Below are the code and all the weights of a small trained network. Each question names an input and a class and asks about switching units off, where a switched-off unit gives its printed mean instead of its output.

import numpy as np


def w(rows, s, z=0):
    codes = np.array(rows[::2]) - 128.0
    scale = np.full(codes.shape[1], s)
    scale[-1] = z or s
    return codes * scale


def f(y):
    return y / 2 * (1 + np.tanh(0.7978845608 * (y + 0.044715 * y**3)))


def log_softmax(a):
    a = a - a.max(-1, keepdims=True)
    return a - np.log(np.exp(a).sum(-1, keepdims=True))


def net(x, mask):
    res = np.array(x, float).reshape(1, 3) / 4 @ E
    y = f(res @ A[0][:, :-1].T + A[0][:, -1])
    res = res + np.where(mask, y, B[0][:, -1]) @ B[0][:, :-1]
    return log_softmax(res[-1] @ U[:, :-1].T + U[:, -1])


A, B = {}, {}
E = w([
[79,90,128,12,155,171,61,174,89,32,253,2],'x0',
[21,223,209,120,86,121,15,78,208,125,95,104],'x1',
[121,44,48,234,153,31,148,99,175,79,158,92],'x2',
],0.009)
A[0] = w([
[88,54,120,232,114,87,154,118,168,112,132,116,228],'N0',
[172,98,5,199,116,28,154,128,154,119,209,145,251],'N1',
[170,8,86,108,225,96,158,146,134,66,182,88,199],'N2',
[57,98,87,148,133,126,71,112,168,76,226,64,241],'N3',
[215,121,191,143,165,173,218,145,106,164,135,193,174],'N4',
[135,191,209,122,34,122,109,100,160,255,106,189,179],'N5',
[111,182,200,45,135,132,36,135,88,92,143,74,198],'N6',
],0.0068,0.0029)
B[0] = w([
[82,118,94,160,202,96,79,144,106,111,80,125,214],'N0',
[131,190,138,174,255,88,141,118,130,212,164,121,252],'N1',
[155,102,100,69,145,128,183,51,171,145,148,69,254],'N2',
[82,133,125,107,106,170,152,73,163,76,141,125,253],'N3',
[173,101,48,96,120,128,183,163,83,163,191,107,208],'N4',
[85,66,111,114,192,175,198,108,184,58,150,163,238],'N5',
[161,194,195,51,47,224,100,167,108,94,112,190,248],'N6',
],0.0099,0.011)
U = w([
[65,92,108,108,174,155,159,107,187,83,153,145,194],'0',
[121,156,189,86,63,154,102,62,198,92,94,182,144],'1',
[199,168,127,115,58,148,120,254,32,153,147,174,151],'2',
[190,117,95,133,188,88,162,95,111,192,158,114,113],'3',
[151,127,148,182,64,87,45,185,113,168,86,112,2],'4',
[75,179,138,213,183,59,80,123,154,140,97,163,108],'5',
[150,77,143,153,38,51,68,173,143,164,53,102,17],'6',
],0.0083,0.0039)

Each question gives the input, the list of numbers given to net, and the class t.
The units are the neurons (one row each of A and B). Each row of codes is followed by its name. A weight is (code - 128) times the scale printed after its matrix; where a second scale follows, it is the last column's (A, B and U).
mask holds one flag per neuron, in row order. A switched-off neuron (its flag False) gives its mean, the last column of its row in B, instead of its output. The means were averaged over made-up inputs and are rounded, as every weight is.
A unit's drop is (log p(t) with every unit on - log p(t) with that unit switched off) / (log p(t) with every unit on - log p(t) with every unit switched off).
The circuit of an input: a set's keep is (log p(t) with only the set's units on - log p(t) with every unit switched off) / (log p(t) with every unit on - log p(t) with every unit switched off). Starting from all 7 units, units are removed one at a time, each time the one whose removal leaves the highest keep (on an exact tie, the one counted first), for as long as the keep stays at least 0.8.
units of the circuit, in order: the units of the circuit, biggest drop first
most important unit: the unit with the biggest drop
k most important neurons: the k neurons with the biggest drops, biggest first
drop when u is switched off: that unit's drop, to one decimal
input [3,1,-4], class 2: most important unit	N2
input [-3,0,1], class 5: units of the circuit, in order	[N2, N3]
input [-7,5,0], class 0: 2 most important neurons	[N5, N6]
input [-3,-4,-7], class 2: 4 most important neurons	[N2, N1, N4, N3]
input [-7,0,3], class 5: 2 most important neurons	[N2, N0]
input [0,2,-4], class 1: units of the circuit, in order	[N1, N6]
input [-3,-4,-6], class 2: 3 most important neurons	[N2, N1, N4]
input [1,0,-7], class 2: units of the circuit, in order	[N3, N2]
input [0,0,6], class 3: 2 most important neurons	[N2, N1]
input [1,-2,0], class 3: 2 most important neurons	[N6, N5]
input [-3,7,5], class 5: units of the circuit, in order	[N2, N0]
input [1,-2,6], class 3: 3 most important neurons	[N1, N2, N5]
input [-8,0,-1], class 0: 3 most important neurons	[N5, N1, N2]
input [-8,-1,-7], class 0: most important unit	N5
input [4,-5,4], class 3: 2 most important neurons	[N1, N5]
input [6,-6,7], class 3: 3 most important neurons	[N1, N5, N2]
input [-1,3,0], class 1: 4 most important neurons	[N1, N4, N0, N2]
input [1,-2,2], class 3: units of the circuit, in order	[N5, N6]
input [-5,7,2], class 0: 2 most important neurons	[N5, N1]
input [2,-1,-2], class 2: 3 most important neurons	[N5, N3, N2]
input [-8,-1,4], class 5: units of the circuit, in order	[N2]
input [5,1,-4], class 1: 2 most important neurons	[N4, N1]
input [0,0,-1], class 2: units of the circuit, in order	[N2, N5]
input [-4,1,-5], class 0: drop when N6 is switched off	0.2
input [-7,0,-8], class 0: drop when N5 is switched off	2.1
input [-1,-3,0], class 3: drop when N6 is switched off	0.4
input [7,-6,4], class 3: units of the circuit, in order	[N1]
input [-8,4,-2], class 0: drop when N5 is switched off	1.0
